Below is a small trained network, with its code and all its weights. Each question gives an input and a class and asks what happens when units are switched off, that is, made to give their printed mean instead of their output.

import numpy as np


def w(rows, s, z=0):
    codes = np.array(rows[::2]) - 128.0
    scale = np.full(codes.shape[1], s)
    scale[-1] = z or s
    return codes * scale


def norm(h):
    return h / np.sqrt((h * h).mean(-1, keepdims=True) + 1e-5)


def f(y):
    return np.maximum(y, 0)


def log_softmax(a):
    a = a - a.max(-1, keepdims=True)
    return a - np.log(np.exp(a).sum(-1, keepdims=True))


def net(x, mask):
    res = np.array(x, float).reshape(1, 5) / 4 @ E
    u = 0
    for l in range(2):
        y = f(norm(res) @ A[l][:, :-1].T + A[l][:, -1])
        res = res + np.where(mask[u : u + 5], y, B[l][:, -1]) @ B[l][:, :-1]
        u += 5
    return log_softmax(norm(res)[-1] @ U[:, :-1].T + U[:, -1])


A, B = {}, {}
E = w([
[125,128,125,124],'x0',
[2,214,148,143],'x1',
[202,191,142,210],'x2',
[156,176,99,62],'x3',
[128,130,126,131],'x4',
],0.006)
A[0] = w([
[159,150,203,217,62],'L0N1',
[148,64,171,185,5],'L0N2',
[215,172,159,197,190],'L0N3',
[75,47,145,254,30],'L0N4',
[202,173,217,168,56],'L0N5',
],0.0088,0.0029)
B[0] = w([
[86,32,85,105,193],'L0N1',
[150,254,168,154,158],'L0N2',
[48,129,162,95,254],'L0N3',
[193,244,127,15,182],'L0N4',
[148,42,141,50,198],'L0N5',
],0.0089,0.0054)
A[1] = w([
[109,160,146,51,124],'L1N1',
[90,147,119,181,93],'L1N2',
[88,136,117,119,134],'L1N3',
[210,72,128,141,253],'L1N4',
[79,6,120,116,114],'L1N5',
],0.012,0.0019)
B[1] = w([
[255,118,135,161,255],'L1N1',
[60,169,93,142,140],'L1N2',
[97,93,165,142,169],'L1N3',
[7,246,137,138,193],'L1N4',
[131,103,193,230,216],'L1N5',
],0.0096,0.0089)
U = w([
[163,202,99,82,193],'0',
[6,207,136,164,137],'1',
[133,147,137,193,205],'2',
[91,67,171,203,111],'3',
[134,150,128,188,185],'4',
[104,99,34,171,40],'5',
[107,91,1,131,2],'6',
],0.013,0.0066)

Each question gives the input, the list of numbers given to net, and the class t.
The units are the neurons (one row each of A and B). Each row of codes is followed by its name. A weight is (code - 128) times the scale printed after its matrix; where a second scale follows, it is the last column's (A, B and U).
mask holds one flag per neuron, layer by layer. A switched-off neuron (its flag False) gives its mean, the last column of its row in B, instead of its output. The means were averaged over made-up inputs and are rounded, as every weight is.
A unit's drop is (log p(t) with every unit on - log p(t) with that unit switched off) / (log p(t) with every unit on - log p(t) with every unit switched off).
The circuit of an input: a set's keep is (log p(t) with only the set's units on - log p(t) with every unit switched off) / (log p(t) with every unit on - log p(t) with every unit switched off). Starting from all 10 units, units are removed one at a time, each time the one whose removal leaves the highest keep (on an exact tie, the one counted first), for as long as the keep stays at least 0.8.
circuit, biggest first: the units of the circuit, biggest drop first
most important unit: the unit with the biggest drop
top k neurons: the k neurons with the biggest drops, biggest first
top k neurons in layer l: the k neurons of layer l with the biggest drops, biggest first
input [-5,-8,-4,-6,2], class 1: circuit, biggest first -> L1N4, L1N1
input [2,2,-6,4,8], class 2: top neuron -> L0N4
input [8,-5,8,4,4], class 3: top 2 neurons -> L0N3, L0N5
input [-5,6,-6,6,3], class 0: circuit, biggest first -> L1N4, L1N1
input [-5,-1,8,0,3], class 3: circuit, biggest first -> L0N3, L0N1, L0N5
input [-3,-6,3,-8,-1], class 0: circuit, biggest first -> L0N4, L1N5
input [-6,3,-5,-3,1], class 4: circuit, biggest first -> L0N4, L1N1, L0N3
input [-7,4,-5,2,8], class 2: circuit, biggest first -> L0N3, L1N1
input [-4,6,-7,-1,3], class 3: top 2 neurons -> L1N4, L0N2
input [-3,-7,-5,-6,6], class 1: top 3 neurons -> L1N4, L0N3, L1N1
input [3,-8,2,-8,-1], class 0: circuit, biggest first -> L0N4, L0N2, L1N5
input [1,-6,-2,-7,-7], class 0: circuit, biggest first -> L0N4, L1N5, L0N2
input [0,2,-6,-6,-5], class 0: top 4 neurons in layer 0 -> L0N4, L0N1, L0N5, L0N3
input [-2,-5,4,0,5], class 1: circuit, biggest first -> L1N4
input [2,2,-5,4,-4], class 3: top 4 neurons -> L0N4, L0N2, L1N3, L1N4
input [2,-8,4,6,-4], class 1: top 2 neurons -> L1N4, L0N4
input [7,5,-6,2,1], class 4: circuit, biggest first -> L1N4, L1N1
input [-1,-1,6,-3,-2], class 3: top 4 neurons -> L0N1, L0N3, L0N5, L1N5
input [2,-7,3,-8,3], class 0: circuit, biggest first -> L0N4, L1N5
input [8,8,-2,-8,1], class 0: top 2 neurons -> L0N4, L1N5
input [3,1,8,1,-6], class 3: top 2 neurons in layer 0 -> L0N3, L0N1
input [5,8,1,-8,-8], class 0: top 2 neurons in layer 0 -> L0N4, L0N3
input [2,4,5,3,2], class 3: top 2 neurons -> L0N4, L0N1
input [5,-5,-2,-8,2], class 0: top neuron in layer 1 -> L1N5
input [5,-8,8,-3,5], class 1: top 3 neurons -> L1N4, L1N1, L0N2
input [6,-6,-7,-7,7], class 0: top 3 neurons -> L0N4, L0N2, L0N1
input [8,3,8,5,5], class 3: top 4 neurons -> L0N4, L0N1, L0N5, L0N3
input [8,-3,8,-3,3], class 3: most important unit -> L0N3
